Below are the code and all the weights of a small trained network. Each question names an input and a class and asks about switching units off, where a switched-off unit gives its printed mean instead of its output.

import numpy as np


def w(rows, s, z=0):
    codes = np.array(rows[::2]) - 128.0
    scale = np.full(codes.shape[1], s)
    scale[-1] = z or s
    return codes * scale


def norm(h):
    return h / np.sqrt((h * h).mean(-1, keepdims=True) + 1e-5)


def f(y):
    return y / 2 * (1 + np.tanh(0.7978845608 * (y + 0.044715 * y**3)))


def log_softmax(a):
    a = a - a.max(-1, keepdims=True)
    return a - np.log(np.exp(a).sum(-1, keepdims=True))


def net(x, mask):
    res = np.array(x, float).reshape(1, 4) / 4 @ E
    u = 0
    for l in range(3):
        y = f(norm(res) @ A[l][:, :-1].T + A[l][:, -1])
        res = res + np.where(mask[u : u + 11], y, B[l][:, -1]) @ B[l][:, :-1]
        u += 11
    return log_softmax(norm(res)[-1] @ U[:, :-1].T + U[:, -1])


A, B = {}, {}
E = w([
[93,117,192,172],'x0',
[98,208,214,36],'x1',
[128,130,125,131],'x2',
[10,102,65,85],'x3',
],0.011)
A[0] = w([
[137,76,43,190,184],'L0N1',
[188,121,161,152,14],'L0N2',
[218,84,63,21,50],'L0N3',
[139,77,121,113,167],'L0N4',
[191,133,55,59,98],'L0N5',
[69,69,254,192,82],'L0N6',
[204,180,34,30,93],'L0N7',
[222,174,153,129,153],'L0N8',
[108,160,131,183,39],'L0N9',
[184,128,98,197,2],'L0N10',
[62,107,207,191,87],'L0N11',
],0.0096,0.0074)
B[0] = w([
[100,115,192,102,253],'L0N1',
[149,135,105,109,124],'L0N2',
[94,184,127,216,140],'L0N3',
[92,125,169,113,163],'L0N4',
[66,163,156,244,150],'L0N5',
[82,233,87,186,189],'L0N6',
[59,197,177,198,171],'L0N7',
[111,123,70,68,217],'L0N8',
[168,142,127,162,104],'L0N9',
[113,111,127,83,134],'L0N10',
[106,196,84,143,162],'L0N11',
],0.011,0.0057)
A[1] = w([
[133,160,105,84,104],'L1N1',
[110,49,112,189,119],'L1N2',
[129,146,63,108,78],'L1N3',
[146,121,83,122,53],'L1N4',
[141,88,63,183,128],'L1N5',
[252,169,174,175,255],'L1N6',
[94,167,199,81,98],'L1N7',
[129,85,78,194,115],'L1N8',
[98,177,144,229,16],'L1N9',
[156,20,109,174,97],'L1N10',
[100,163,84,123,83],'L1N11',
],0.014,0.0039)
B[1] = w([
[136,117,152,169,155],'L1N1',
[154,144,167,124,196],'L1N2',
[176,117,85,127,123],'L1N3',
[150,179,93,116,109],'L1N4',
[85,174,192,120,155],'L1N5',
[9,75,94,111,254],'L1N6',
[178,131,185,157,233],'L1N7',
[128,209,199,120,166],'L1N8',
[149,162,118,188,221],'L1N9',
[170,148,180,90,193],'L1N10',
[137,104,128,142,162],'L1N11',
],0.014,0.0067)
A[2] = w([
[209,83,217,177,162],'L2N1',
[188,68,160,180,254],'L2N2',
[90,184,96,141,160],'L2N3',
[53,39,213,182,123],'L2N4',
[176,154,72,201,71],'L2N5',
[65,39,89,63,111],'L2N6',
[144,132,125,178,102],'L2N7',
[171,40,147,122,161],'L2N8',
[141,63,203,188,150],'L2N9',
[94,93,57,172,134],'L2N10',
[248,130,40,195,209],'L2N11',
],0.012,0.0064)
B[2] = w([
[144,255,83,60,189],'L2N1',
[240,145,35,77,170],'L2N2',
[105,74,43,172,185],'L2N3',
[157,134,54,86,254],'L2N4',
[155,147,85,111,140],'L2N5',
[118,118,35,43,185],'L2N6',
[160,148,90,130,131],'L2N7',
[153,190,93,178,137],'L2N8',
[215,137,64,99,184],'L2N9',
[165,161,173,71,157],'L2N10',
[204,143,36,61,140],'L2N11',
],0.0082,0.0088)
U = w([
[157,171,233,73,137],'0',
[60,160,129,212,135],'1',
[133,150,84,104,248],'2',
[69,56,94,52,119],'3',
[215,104,65,149,90],'4',
[195,5,172,162,34],'5',
[189,33,153,146,25],'6',
],0.019,0.012)

Each question gives the input, the list of numbers given to net, and the class t.
The units are the neurons (one row each of A and B). Each row of codes is followed by its name. A weight is (code - 128) times the scale printed after its matrix; where a second scale follows, it is the last column's (A, B and U).
mask holds one flag per neuron, layer by layer. A switched-off neuron (its flag False) gives its mean, the last column of its row in B, instead of its output. The means were averaged over made-up inputs and are rounded, as every weight is.
A unit's drop is (log p(t) with every unit on - log p(t) with that unit switched off) / (log p(t) with every unit on - log p(t) with every unit switched off).
The circuit of an input: a set's keep is (log p(t) with only the set's units on - log p(t) with every unit switched off) / (log p(t) with every unit on - log p(t) with every unit switched off). Starting from the 12 units with the biggest drops (on a tie, the unit counted first), units are removed one at a time, each time the one whose removal leaves the highest keep (on an exact tie, the one counted first), for as long as the keep stays at least 0.8.
circuit, biggest first: the units of the circuit, biggest drop first
most important unit: the unit with the biggest drop
k most important neurons: the k neurons with the biggest drops, biggest first
k most important neurons of layer l: the k neurons of layer l with the biggest drops, biggest first
drop of u: that unit's drop, to one decimal
input [-4,7,6,4], class 0: circuit, biggest first : [L1N6; L1N7]
input [-7,0,-3,6], class 1: most important unit : L0N7
input [5,2,5,-3], class 1: 2 most important neurons : [L0N6; L2N4]
input [7,5,4,-4], class 1: 2 most important neurons : [L0N6; L0N1]
input [-8,-8,-7,-8], class 0: circuit, biggest first : [L1N8; L1N5]
input [7,3,0,-7], class 1: 2 most important neurons : [L0N6; L1N6]
input [-7,-6,5,-5], class 1: 2 most important neurons of layer 0 : [L0N3; L0N7]
input [-3,7,4,7], class 0: 3 most important neurons : [L1N6; L1N7; L0N8]
input [1,3,0,-3], class 4: 2 most important neurons : [L1N1; L0N8]
input [2,-6,0,-6], class 0: 2 most important neurons : [L1N10; L1N8]
input [-8,7,6,-4], class 1: 4 most important neurons of layer 0 : [L0N7; L0N1; L0N5; L0N3]
input [0,0,0,-4], class 3: 2 most important neurons of layer 1 : [L1N7; L1N9]
input [-5,-5,-2,-6], class 3: 4 most important neurons : [L1N6; L0N6; L0N1; L1N7]
input [-1,-8,2,-6], class 0: most important unit : L1N10
input [8,-4,0,-7], class 1: 3 most important neurons : [L0N6; L1N6; L1N9]
input [3,-6,1,-8], class 3: 2 most important neurons : [L1N6; L1N7]
input [7,6,-5,-4], class 1: 2 most important neurons : [L0N6; L0N1]
input [-6,5,5,-1], class 1: 4 most important neurons of layer 0 : [L0N7; L0N5; L0N3; L0N1]
input [-6,-3,4,-7], class 3: 2 most important neurons : [L1N6; L0N6]
input [0,2,6,-8], class 3: most important neuron : [L1N6]
input [-5,-7,0,7], class 0: 4 most important neurons of layer 1 : [L1N8; L1N6; L1N2; L1N10]
input [4,-2,0,-8], class 3: drop of L1N6 : 0.6
input [-8,-1,-4,8], class 1: drop of L0N11 : -0.2
input [2,3,-4,-7], class 3: drop of L1N6 : 0.7
input [4,-7,7,0], class 0: drop of L0N8 : 0.0
